Input:
[[ 31 -49  33  45 -11 -36  47]
 [-33  44 -37 -44   1  42 -39]
 [-39  52   7 -44 -17 -42 -36]
 [ 22 -53  16  54  -5   9  53]
 [ 17 -45  47  48  49 -45  45]
 [-54  54  -3 -47 -15 -26 -50]
 [ 41 -43 -14  15 -35  48  21]
 [ 41 -41 -39  33 -50  59  25]
 [ -2 -32  22  40 -25 -30  49]
 [-50  49  27 -49 -11 -49 -34]
 [ 38 -13 -18 -14 -41  37 -14]
 [-28 -11  44  24  39 -42  23]]
Output: 47

Input:
[[-16  37  -2  19  27  14   9 -14  23  29 -32  19  10 -28]
 [-22  25  18  29  10 -30  25  17  36  11  17 -14 -25  -5]
 [ 30  34  14 -16  -4  17  18 -24 -23  17 -25  20  35   7]
 [-13  23   5  50  10 -15   1  33   9  34 -21  -8 -10 -17]
 [-15  -2   0   1  31 -18  27  52  24  14 -21   7   9  23]
 [ 11  20 -10 -27  20  12   3  38 -10 -12  -4  56   4   0]
 [  1 -18 -14 -43   2   9 -23 -18   3 -10 -24   8  52  13]
 [-26  10 -61 -20  11 -17  11  20  13  -5 -12 -19 -15  -6]
 [ 12  16  -2  11 -10  38 -12 -26 -28 -21  36 -34  11   3]
 [-16  -1 -41 -43 -37 -22   3  -5 -15 -19  -7 -10  17   8]]
Output: -28

Input:
[[-22  14  20  26 -25 -33  18 -18  12   3 -40  -9]
 [-22  -4 -39  22 -26  13  24  -4  29  10   1 -25]
 [-18  36 -18  14 -40 -28  47 -15   3  11 -56 -29]
 [-31  19 -36  22 -42   7 -23   2  54  11   1 -12]
 [ 21  36 -27 -23 -17  -6  53  -4 -15   5 -18   6]
 [-39  27   6  42 -40 -20  -8 -17  38  12  -9 -22]
 [  3  33 -33   0 -15  16  19  -4   1  14  36 -18]
 [-40 -16 -13  39 -30  -7   7  -8  41   5 -30 -25]
 [  5  21 -45 -11 -18  21   5   8  16   8  21  -1]
 [ 21  32 -11 -11  -8  -1  50 -11 -15   7  14   6]
 [ 10  30 -42 -15 -10  20  17   4  -8  11  25 -15]]
Output: -9

Input:
[[-25  18  19 -35  18  13  38  34]
 [ 10 -21  35 -11  -4  -9  20  52]
 [ 15 -29  30 -25   1   4 -25 -48]
 [-27  41 -33   5  -4  10  29  20]
 [ -9 -23  41  25 -16  -9  15  51]
 [ -8  18  26 -40   5   6  31  51]
 [-43   6  37  31  -6 -19   4  -5]]
Output: 34

Input:
[[ 12   2   5 -18   7  14  12   0  -6]
 [  5   5   4   6  -2   7   1   3   6]
 [ 16   1 -19  14  -3  -4   3 -26   6]
 [ -5  -2  -3 -14  16  -5  -3   2  -9]
 [ 13  -2   9   7  -4 -10   5  19 -15]
 [ 51   5  35 -40   9  -3   0 -11 -24]]
Output: -6

Input:
[[  0   7   5  14   6 -35  55  11   2  -7   0 -11  13 -31  -6]
 [ 10   2  14   7  10  48 -26  11   3  16  -9  10  16 -23  -4]
 [ 22   6  14  18   4 -24  32   6   4   9  -3  10  17 -27  -3]
 [-18 -26  -7 -24   8  28 -69 -14   1 -12   5 -17 -18 -21  33]
 [  0  -3  -3  -8 -20 -58  24  -2   3 -11   0  -4   0  12   8]
 [-17   8  -1 -13  16 -55  23   7  -2 -25  20 -25  -3  -5   8]
 [  1  -3  12  -3  23  45 -18  17   0   0   5  -1   5 -38   7]
 [  0  -6 -13   0 -14 -51  44   5  -8  -9  -4 -12   1  35  -5]]
Output: -6

Input:
[[ 31 -24 -41  -4  31  48 -21   8 -21 -38 -26 -32   8]
 [ -8   2  27 -16 -62  47 -47 -18 -11  -1 -14 -22  -8]
 [ 28 -13 -40  -8  26  51 -28   8 -22 -35 -29 -36   6]
 [ -4 -51  37  -7 -63  33 -23 -26  -1 -12   2  -4  -2]
 [ -2 -55  36  -6 -61  34 -21 -26   0 -13   1  -4  -1]
 [ -8   7  25 -17 -61  48 -48 -15 -11  -2 -16 -23 -10]]
Output: 8

Input:
[[ 35   1 -19  10  16  34 -21 -47 -34 -18  13   9]
 [ 31  -4 -15   4 -13 -21  25 -52  20  16 -12   1]
 [-11   3 -13  29  18  17  -5 -31 -18  -3 -14  18]
 [ 18 -13   3  10  37  -9 -15  -3 -35  17 -20   2]
 [-18   6 -12  28  24  -6 -25   7   9 -21  17  -4]
 [  3   0   6  12   3  -2 -19   3  13  28 -10  -2]
 [  4 -14  72  16  -9  32 -14  28 -20  32  -5   8]
 [-23  -1  -3  -7 -11 -13 -20  -4 -27   1   7   9]
 [-19  28  -8  10  -4  10 -22  20 -16  -7 -15   4]
 [ 33 -27 -18   8  29  24 -16  22  -5 -11  25   1]
 [ 12   1 -12   3 -16 -10   5  -2  13 -14  11   0]]
Output: 9

Input:
[[-42  51 -33  59 -32 -39  38  10  50   1 -34  -1 -34]
 [ -1  -3  19  63  25 -10  36   0 -26 -55 -63  47 -50]
 [-28   1  20 -34   6  35 -10  39 -28  -9 -61  26  -7]
 [ 24 -50  36  59  18 -23 -56 -25 -43 -47 -51  29 -28]
 [ 53 -34 -37  -6 -51  49  23 -53  19  -5 -10 -62   1]
 [ 42 -22   8  48  12   9  24  37 -28   1 -22  36 -35]
 [  4  -6  -4 -57 -58 -41  63 -19  59 -63 -32  43  43]
 [ 35 -40  26 -19  33 -18  21  52   3  45 -45  12 -23]
 [ -9 -17 -54 -31  60  54  14  14  59 -61 -38  45  42]
 [-61  33 -22  53 -29  38 -59  36 -24 -15 -56  -4 -31]
 [ 24  11  -5 -43 -61  47  15  -1  31   5  -8 -19 -32]]
Output: -34
---
[[ 22  27  27  19 -27 -13  62]
 [ 19 -10  10   9  11  19  48]
 [ 34  19 -29 -43 -41 -67 -47]] | 22

[[-16 -31   0 -41  -2  24 -58]
 [ 18   2  37  55 -15  25  56]
 [-25  26 -34  -2  21 -17  40]] | -16

[[-18  18  -6 -32  -6]
 [ 13  -1  -8 -59  -8]
 [-43 -62  -6 -42  -6]] | -18

[[ 50  20  11  42 -51]
 [ 18  34  40  23   3]
 [-29 -42  44  34  -9]] | 50

[[ 65  12 -35 -24 -52]
 [ 17  37  -7 -66 -30]
 [-13 -14   8  22  14]] | 65

[[-50   8 -15  22]
 [  7 -25 -23 -53]
 [  7  48   2  43]] | -50

[[-11  -6  13  10 -22]
 [-11 -31 -22  -5  30]
 [-53   7 -29 -17 -47]] | -11

[[-30 -58  -7 -26]
 [ 12 -45  -7   7]
 [-48  29   4 -43]] | -30

[[-29 -24 -38   5  19  40   3]
 [-38 -55  25  51  21  -4  37]
 [-49  20  30 -27 -42 -39 -12]] | -29

[[-13  21 -57 -25  22  11]
 [-23 -16 -28  62  41 -64]
 [-57  -8  -1  62  -1 -40]] | -13
---
[-66, 70, -8, -20, -4, -11] gives 70

[[-21, -1, -47, -9, -69],
[17, -36, -46, -53, -47]] gives -36

[[-15, -31, -15, 22, 30, -24],
[-50, 61, -31, -47, -60, -23]] gives 61

[-52, 19, 43, 21, 34, -4] gives 19

[48, 52, 5, -28, 29, -19, 13] gives 52

[-67, 17, 36, 12, 43] gives 17
---
[3 1 5 5 2 1 8] | 1
[74 11  6 23 77 73  8] | 73
[996 975 235 212] | 235
[4002 2793 2461 5922 5018 9765] | 5018
[9850 3453 4676 2471] | 4676
[-803 -535 -733 -792  918 -851] | 918
[221  30 195 177 191  40] | 191
[ 11  33  -9 -29  22 -24 -21] | -24
---
[  53.49  113.07    4.24   21.61  144.15 -103.10  -58.83]: 53.49
[  7.9   7.0 -14.2  11.6]: 7.9
[-0.032  0.097 -0.108  0.060]: -0.032
[-0.129  0.129 -0.126  0.079]: -0.129
[   5.2  -89.3  169.5 -110.7]: 5.2
[-1.777  1.233 -1.746 -1.902 -0.013 -1.941]: -1.777
[ 0.162 -0.031 -0.050 -0.106 -0.140]: 0.162
---
[ 13  54 -18  41  31] yields 13
[-19  43 -70 -59  70 -63 -40] yields -19
[-52 -35  -2  47] yields -52
[ 72  -7  41 -34] yields 72
[-18 -17  32  18  58 -10] yields -18
[-28  66  56   0  32 -14] yields -28
[-23 -37 -63 -11] yields -23
[60 24 37 22 24 -4] yields 60
---
array([[ -2,   1,  14,   2,  32, -61],
       [-11,  25, -16, -21, -10,  46]]) -> 46

array([[ 40, -47,  47,  12],
       [ 24,   2, -55,   9],
       [ -5, -16,  13, -47]]) -> 9

array([[ 54, -25,  12, -13, -54],
       [-31,  12,  11, -24,  23]]) -> 23

array([[  0,   2,   0,  -1,   0,   1,  -3],
       [  0,   1,   0,   1,  -1,   0,   0],
       [ 35,  17, -48,  33, -20, -55,   3]]) -> 0

array([[ -3,   3, -13,   8, -30,   9],
       [-25, -11, -22, -20, -47, -37],
       [-12, -11, -41,  -4, -61, -18]]) -> -37

array([[ 11, -34,   1, -23,  32,  -9, -29],
       [ 31,  54, -40,  41, -36,   7,   1]]) -> 1

array([[ 28, -27, -53,  24, -52],
       [  2, -20,  59, -13,  31],
       [ 28, -50,  25,   4, -17]]) -> 31

array([[-59,   1, -38,  71, -36],
       [  3,  35, -14, -53,  41]]) -> 41

array([[  9, -14,   8,   8,  27, -12,  13],
       [ -7,  14,  -2,  23, -19, -47, -63]]) -> -63
